Below is a small trained network, with its code and all its weights. Each question gives an input and a class and asks what happens when units are switched off, that is, made to give their printed mean instead of their output.

import numpy as np


def w(rows, s, z=0):
    codes = np.array(rows[::2]) - 128.0
    scale = np.full(codes.shape[1], s)
    scale[-1] = z or s
    return codes * scale


def f(y):
    return y / 2 * (1 + np.tanh(0.7978845608 * (y + 0.044715 * y**3)))


def log_softmax(a):
    a = a - a.max(-1, keepdims=True)
    return a - np.log(np.exp(a).sum(-1, keepdims=True))


def net(x, mask):
    res = np.array(x, float).reshape(1, 4) / 4 @ E
    y = f(res @ A[0][:, :-1].T + A[0][:, -1])
    res = res + np.where(mask, y, B[0][:, -1]) @ B[0][:, :-1]
    return log_softmax(res[-1] @ U[:, :-1].T + U[:, -1])


A, B = {}, {}
E = w([
[195,140,18,228],'x0',
[189,27,196,166],'x1',
[144,50,35,15],'x2',
[2,59,101,206],'x3',
],0.0083)
A[0] = w([
[171,80,174,129,148],'N0',
[111,71,169,126,119],'N1',
[17,158,70,123,86],'N2',
[110,96,109,73,53],'N3',
[90,60,80,100,4],'N4',
[78,92,144,91,44],'N5',
[45,152,174,238,162],'N6',
[156,174,208,45,142],'N7',
[118,40,160,175,126],'N8',
[100,90,159,74,79],'N9',
[122,79,82,106,53],'N10',
[147,160,69,171,126],'N11',
[187,99,94,62,104],'N12',
[92,113,156,89,61],'N13',
[179,19,139,210,110],'N14',
[45,108,162,112,94],'N15',
[60,119,156,101,83],'N16',
[132,99,150,145,122],'N17',
[197,217,210,159,105],'N18',
[81,61,58,93,153],'N19',
[130,105,103,70,137],'N20',
[103,97,155,180,208],'N21',
[121,105,77,183,82],'N22',
[140,153,141,162,34],'N23',
[121,58,103,88,94],'N24',
[219,93,180,122,48],'N25',
[127,26,161,138,127],'N26',
[27,168,85,135,96],'N27',
[127,132,171,71,81],'N28',
[140,197,112,80,82],'N29',
[8,59,184,113,53],'N30',
[90,50,89,122,160],'N31',
[106,88,41,214,146],'N32',
[59,110,158,113,40],'N33',
[148,241,104,72,111],'N34',
],0.013,0.0014)
B[0] = w([
[82,181,87,94,187],'N0',
[117,116,115,116,172],'N1',
[66,149,89,111,200],'N2',
[131,192,123,99,167],'N3',
[148,160,182,126,175],'N4',
[121,146,87,164,169],'N5',
[154,162,255,108,245],'N6',
[153,70,114,146,250],'N7',
[73,176,86,88,190],'N8',
[123,106,111,122,183],'N9',
[142,148,212,129,163],'N10',
[156,58,137,131,183],'N11',
[169,149,213,118,204],'N12',
[161,110,99,156,167],'N13',
[87,150,85,144,213],'N14',
[199,68,111,177,189],'N15',
[172,95,102,153,177],'N16',
[93,156,128,110,146],'N17',
[145,138,177,131,253],'N18',
[182,134,214,77,194],'N19',
[158,126,167,121,174],'N20',
[92,170,172,89,177],'N21',
[147,54,106,178,170],'N22',
[189,109,159,130,151],'N23',
[163,158,179,112,179],'N24',
[28,146,32,123,212],'N25',
[84,158,61,80,193],'N26',
[60,176,84,60,194],'N27',
[143,84,105,148,186],'N28',
[92,120,123,136,185],'N29',
[143,63,105,178,230],'N30',
[86,162,193,64,182],'N31',
[180,69,90,161,210],'N32',
[158,83,108,177,174],'N33',
[48,127,75,126,222],'N34',
],0.0075,0.011)
U = w([
[186,190,247,130,96],'0',
[113,129,95,147,254],'1',
[37,186,27,127,45],'2',
[243,7,53,224,79],'3',
],0.011,0.0095)

Each question gives the input, the list of numbers given to net, and the class t.
The units are the neurons (one row each of A and B). Each row of codes is followed by its name. A weight is (code - 128) times the scale printed after its matrix; where a second scale follows, it is the last column's (A, B and U).
mask holds one flag per neuron, in row order. A switched-off neuron (its flag False) gives its mean, the last column of its row in B, instead of its output. The means were averaged over made-up inputs and are rounded, as every weight is.
A unit's drop is (log p(t) with every unit on - log p(t) with that unit switched off) / (log p(t) with every unit on - log p(t) with every unit switched off).
The circuit of an input: a set's keep is (log p(t) with only the set's units on - log p(t) with every unit switched off) / (log p(t) with every unit on - log p(t) with every unit switched off). Starting from the 12 units with the biggest drops (on a tie, the unit counted first), units are removed one at a time, each time the one whose removal leaves the highest keep (on an exact tie, the one counted first), for as long as the keep stays at least 0.8.
circuit, biggest first: the units of the circuit, biggest drop first
top k neurons: the k neurons with the biggest drops, biggest first
drop when u is switched off: that unit's drop, to one decimal
input [8,-7,3,-6], class 3: top neuron : N11
input [-4,6,-1,-4], class 2: circuit, biggest first : N25; N0
input [5,5,-2,1], class 2: circuit, biggest first : N14; N8
input [2,7,5,5], class 2: top 4 neurons : N26; N14; N8; N6
input [-2,2,-2,-8], class 1: top 2 neurons : N25; N6
input [-8,4,1,6], class 3: top 3 neurons : N30; N15; N33
input [7,2,4,8], class 1: top 2 neurons : N31; N8
input [-4,0,8,7], class 0: top 2 neurons : N19; N31
input [-6,-7,-6,-4], class 2: top 2 neurons : N34; N12
input [2,4,4,7], class 1: top 2 neurons : N32; N19
input [-3,-4,-1,-8], class 1: top 2 neurons : N34; N7
input [2,2,-4,3], class 0: top 3 neurons : N6; N25; N34
input [7,7,-4,-6], class 2: top 3 neurons : N25; N14; N0
input [7,-5,1,3], class 3: circuit, biggest first : N32
input [8,8,-6,0], class 2: top 3 neurons : N14; N8; N25
input [-3,-8,-8,2], class 0: top 2 neurons : N6; N25
input [-8,-5,7,2], class 3: drop when N9 is switched off : 0.1
input [8,-3,1,6], class 3: drop when N11 is switched off : 0.3
input [-3,3,3,3], class 0: drop when N31 is switched off : 0.9
input [6,2,7,-7], class 0: circuit, biggest first : N12
